(in the rows, 128 means zero)
[148 112 199 113 144 111 100 129 128 139 157 100 147 141 138 156 129 115
 104 112 150 111 146 163 110 123  81 150 122 169 139 135 190 146 129 150
  98 159]	0
[126 142 184  50 191 104 177 111 106 137  99 131 109 124 124  97  96 128
 120 112 126 152  99 117 121 157 113 166 157 131 123 146 136 123  76 163
 126 165]	6
[149 139 125 121 166  61 140 107 131 142 150 129 112 124 100 119 156 115
 132 123 110 110 141  94 108 131 124 149 151 160 127 136 196 120 127 134
 135 117]	3
[115 134 156 103 158 106  94 147 110 150 167  98 115 113 106 143 111 128
 106 137 150 110 123 151  88 150 117 125  95 129 104 121 127 115 145 131
 129 135]	0
[162 109 151 131 156 107 138  95 138 111 115 150 102 130 116 162 160 111
 145  94 132 127 142 125 155  85 130 163 124 174 121  90 151 136 113 130
 130 114]	0
[143 130 158 104 181 111 110 106 117 162 144 113 122 123 132 138 121 135
  94 118 171  82 112 118 104 120 120 140 122 109  87 103 131 138 112 120
 160 173]	0
[104 133 133 103 140  70 129 123 119 147 143 129 130  98 106  72 120 137
  90 135 145 184 114 113 102 106 133 123 138 104 126 120 122  84  99 137
 126 131]	2
[141 134 165 105 155 111 135 116 123 140 103 144 133 154 127 104 109 102
 135 119 138 125 112 103 133 143 136 138 151 127 156 152 160 143 111 151
 119 152]	4
[177 139 138 107 151  95 169  86 149 135 130 133 144 127 119 117 160 103
 118 121 108  85 133  90 130 141 121 118 131 119 111 152 144 143 112 127
 125 137]	4
[151 149  90 127 181 124 165 141 121 168 195 116 111 107  50 126 162 109
  92 132  87  81 149 108 110 188 140 109 116 144  42 146 128 130 137 170
 149  82]	4
[157 155 140  96 172  72 147 101 125 146  85 163 126 126 143 116 160 121
 125 137 115 164  88 116 107 119 150 174 131 151 147 167 119 151 131 127
  98 124]	2
[111 114 123 109 135 134 148  98 137 124  96 138 139 118 114 138 160 104
 132 148 134 119 126 133 133 110 134 111 106 130 132 119 121 145 107 111
 154 114]	6
[ 74 138  71 136 187 187 119 126 112 106 171 124 141  94 136 160 143 124
  82 174 145 214  96 202 123 107 117 100 105 155 104  62  15 102 112 156
 134 144]	5
[131 140 187 112 154  92 128 123 114 114 113 148 123 143 108 134 150 110
 126  98 134  93 137 130 107 138  84 119 117 166 121 145 158 129 130 135
 112 135]	0
[114 157 179 114 171  64 220  97 129 147  97 152 148 156  97  90 193 105
 119 127 115 164 152 120 131 128  86  67 155 162 152 180 156 120 137 126
 125  94]	1
[179 176 175 106 156  72 157 190  97 103 176 190 166 151 114  99 154 157
  75 127 128 108  81 143 108 252  57 174 130 111 119 156  92 121 179 140
 141 162]	5
[185 156 138 120 188 108 180  97 148 102 157 168 111 154 132 132 166  83
 141  83 119 196  95  97 175  91 122 136 138 141 145 121  90 125 103 128
 118 115]	1
[108 146 141  86 133 103 119 130 123 137 158 129 143 118 105 105 133 146
 101 131 133 136 110 140  94 171 109 119 131 130 112 143 106 121 153 153
 129 147]	5
[121 117 127 110 166 122 134 148 122 120 163 118 113 108  91 121 143 119
 104 119 128 109 144 117 120 141 123 107 126 133 110 123 135 130 109 141
 126  88]	2
[185 118 199  53 196 136 126  90 110 133 161 119 101 112 104 115 136 147
  72  54 158  87 106 147 126 164 101 102 130 118  35 117  74 122 124 162
 128 170]	5
[143 141 165 107 153  97 195 105 130 121 111 159 125 137  87  95 165 104
 120  96 103  97 144 123 118 139  86 134 149 160  78 156 206 124 107 155
 111  98]	6
[ 78 129 127 102 123 106  99  93 119 158 112 119 132  97 143 111 120 122
 113 134 144 176  89 149 100  77 145 140 127 139 142 127 116 122 150 161
  90 137]	2
[ 84 127 117  94 123 132 105 111 136 139 154 120 133 103 109 120 109 110
 122 123 148 166  94 132 115 135 128 121 127 124 130 112  85 119 108 144
 133 143]	6
[178 132 167  98 160 108 111 129 117 111  95 156 138 152 114 100 118 133
 109 110 139 173 108 154 128 135 110 126 148 124 129 145 111 108 103 130
 100 173]	7
[128 131 173 101 178  87 112 122 122 124 113 134 117 137  79 134 151 116
 124 130 118 116 131 100 129 143 118 117 148 173 162 162 140 159 100 141
 128 135]	7
[176 134 147 120 156  87 128 105 112 146  87 144 140 160 130 126 152 114
 123 131 125 154 116 138 127 138 118 164 150 154 169 126 166 115 117 149
 107 143]	7
[156 142 154  97 135 104 136 107 124 142  93 158 123 158 136 116 141 124
 137 107 135 154 100 119 139 161 130 141 139 142 158 145 110 130 120 151
 131 150]	5
[124 150 185  87 172  78 167  95 120 157  65 141 121 114 112  87 114 120
 125 110 122 127 127 121 103 160 139 120 136 174 124 170 153  97  97 192
  99  96]	2
[164 125 162  53 202  93 136  85 103 152 110 134 106 148 115 118 170  97
 125 102 170 159 112 124 103 119 116 117 103 115 132  97 103 106  98 117
 129 153]	0
[100 115 111 132 129 130 100 183 117 143 182  95 137 127 112 136 120 121
 112 165 117 147 135 146 120  99 121 116 108 113 138 143 139 141 146 134
 148 145]	3
[121 150 148 109 144 140 116 122 127 135 143 128 144 141 120 108 120 105
 105 107 149 156 114 142 127 125 126 106 135 136 127 151 110 140 131 157
 143 150]	1
[150 133 182 115 159  88 118 113 110 153  79 144 122 163 161 122 130 104
 126 135 143 110  99 127 127 140 129 154 145 148 173 157 175 152  98 127
 130 156]	3
[162 134 141 100 139  81 160 106 139 125 156 156  95 128 112 133 174 116
 129 115 131 146  98 118 149 123 127 151  99 138 125 110 111 110 114 135
 140 121]	5
[168 116 182  94 134 111 132  90 121 116 106 144 130 144 146 141 186 118
 102 110 142  80 118 137 142 141 102 138 122 154 142 131 145 163 114 130
 134 156]	5
[137 137 105  88 137  75 135 112 159 166 173 121 141 120 124 118 126 130
 129 144 109 172 107  66 110 125 157 154 148 118 150 160 125 148 105 112
 125 170]	4
[181 124 118 116 134  98 133 151 122  94 129 148 121 140  85 128 171 118
 127 143  79 151 150 112 142 110 131 128 106 129 149 136 139 113 103 118
 120 110]	7
[189 150 158 100 190 116 116 157 109 135 117 138 138 154 131 109 110 138
  93 150 124 109 112 115  94 184 136  98 138  79 100 194 114 155 114  63
 114 166]	4
[138 123 174 107 153 122 127 101 114 128  70 130 140 134 111 118 144 115
 103 136 130 114 132 169 131 116 112 112 132 154 125 146 146 136 112 162
 115 146]	7
[114 119 167 109 196 108 137  75 140 123 111 108 104 115 114 152 154 103
 127 126 146 129 148 134 124  82 109  86 130 163 113 111 135 141  88 106
 115 122]	0
[126 146 162 142 154 106 101 179  82 174 139 128 131 155  99 112 107 130
  92 138 153 150 131 122 124 177 103 121 145 130 164 152 121 126 131 144
 159 158]	0
[171 116 142  63 155 124 116  91 124 140 101 121 151 137 140  91 122 118
 130 108 166 135 119 140 114 198 120  78 157 109 196 128  93  91 139 116
 107 145]	3
[135  80  70 148  52 128 130  92 184 133 135 132 152  81 106 161 159 139
 145 148  76 141 165 102 165  62 210 134 101 163 130 122 115 146 132 124
 152 104]	4
[124 149  94 144 171  75 135  93 149 168 168 118  99  98  65 143 179  95
  99 158  99 117 115  98 135 110 154 149 119 158  69 106 126 150  67 163
 174  95]	7
[115 111 118  85 129 144  67 144 101 129 156 115 109 135 101 121 122 154
 120 117 136 122 143  81 104 126 149  77 133 111 155 133 124 124 133 112
 140 149]	5
[146 148  96  70 175 100 202  89 167 147 204 108 125  98  88 106 160  94
 116 125 128 119 115 132 107 159 106 140 134 122  80 125 137 120 134 155
 118 123]	4
[166 130 154 123 117  81 119 108 133 130  85 165 146 161 127 119 159 114
 132 127 120 155 107 151 124 119 120 152 140 152 160 145 165 124 133 128
  83 130]	7
[176 141 138  77 147  54 172 119 105 145  98 176  91 142 107  63 150 119
 148 155 128 201 102 137 110  83 162 180 107  77 152 100 165  56 165 104
  99  84]	0
[131 142 147 113 157 104 108 160 104 145 146 105 114  99 109 130  94 140
  90 131 151  81 116 121 112 182 132 137 102 112 105 142 106 126 119 152
 170 145]	2
[127 151 146 123 192 101  97 130  91 142 106 137 120 138 108 143 160 105
 112 155 131 146 120 136  92 135 126 102  96 140 126 130  94 132 129 109
 130 122]	0
[169 128 131 144 125 109  54 173 122 121 183 126 143 141  97 134 107 139
  89 121 148 107 127 122 109 155 110 124 122 115 115 129 145 108 105 116
 142 168]	7
[171 127 135 116 147  92 146 119 132 124 134 135 133 140 117 116 159 102
 129 121 123 122 137 139 124 137 107 135 131 141 139 133 172 113 134 137
 124 120]	3
[173 136 185 131 164  72 143 114 123 153 109 140 132 138 129 108 138 130
 101 109 147  81 123 103 126 161 109 135 161 134 145 164 175 142 138 124
 112 116]	2
[ 78 129 161 113 152 109 110 151 133  94 193 107 115 125  82 120  95  91
 132 111 146 111 128 130 107 140  92 102 126 127 100 118 176 115 120 150
 103 128]	4
[121 141 156 120 148  84 165 115 126 127  90 146 135 108 108 109 152 112
 112 129 123 149 128 147 127 145 114 125 119 165 126 149 116 116 109 166
 122 105]	2
[145 150 195  95 189 113 148 104 120 133 106 124 159 139 129 118 113  98
 111 114 159 107 100 144 124 176  75 146 138 115 116 140 123 147 116 169
 146 170]	6
[150 134 133  90 157  85 142 115 123 147 144 121 118 136 108 106 152 102
 125 112 124 127 130 108 117 155 109 125 145 139 146 144 156 120 109 146
 135 139]	3
[134 176  81  99 166  68 157 119 120 185  81 181  89 128 129 126 143 123
 172 188  86 248  69  96 130 149 213 226 144 176 230 149  72 137 146 130
 121  97]	0
[109 107 110 158  67  96 117 127 164 152 156 134 147 106 125 142 136 152
 110 149  78  88 136  61 144 105 175 139 149 140 121 161 154 185 102  97
 153 135]	4
[110 132 152 104 161 114 112 157 121 160 137 122 136 137 115 121 106 141
 115 153 148 137 124 122 102 143 129 103 128 112 146 148 113 136 133 102
 136 139]	0
[143 143 172 111 154  77  96 110 115 135 122 134 147 138 112 118 141 122
  93 126 140 103 111 104 112 161  94 114 150 142 160 148 133 127  94 134
 127 172]	7
[143 141 131 125 142  86 195 122 139 130 137 137 134 135 108 129 171  87
 129 144  97 153 143 109 148 142 102 117 119 162 159 160 143 123  88 144
 125 129]	4
[ 86  94 148 130 116  92 115 159 166  57 169 172 157 136 119 137 152 110
 146 178 130 126 110  90 140  58 139 132 111 100 177 110 155 177 119  47
 129 116]	4
[ 91 139 125 147 133 107 114 127 112 144 125 139 136 131 118 147 183 102
 103 172 137 109 131 129 116 147 105 111 131 173 191 133 134 159 130 101
 136 112]	0
[134 139 126 152 138 127 116 156 100 136 145 124 132 143 115 126 131  99
 107 117 114  72 130 155 116 142 109 148 107 132  66 119 181 127 133 191
 158 125]	3
[153 119 176 120 137  94 152  88 148 122  94 159 151 140 107 111 174 118
 112 121 122  64 141 119 136 137 100 105 164 168 153 152 189 142 111 126
 101 104]	7
[133 170 170  98 209  83 159  70 124 126 112 132 141  96 102 131 156 101
 111 142 127  63  99 115 120 212  94 176 165 163 144 138 125 176 159 164
 145 120]	6
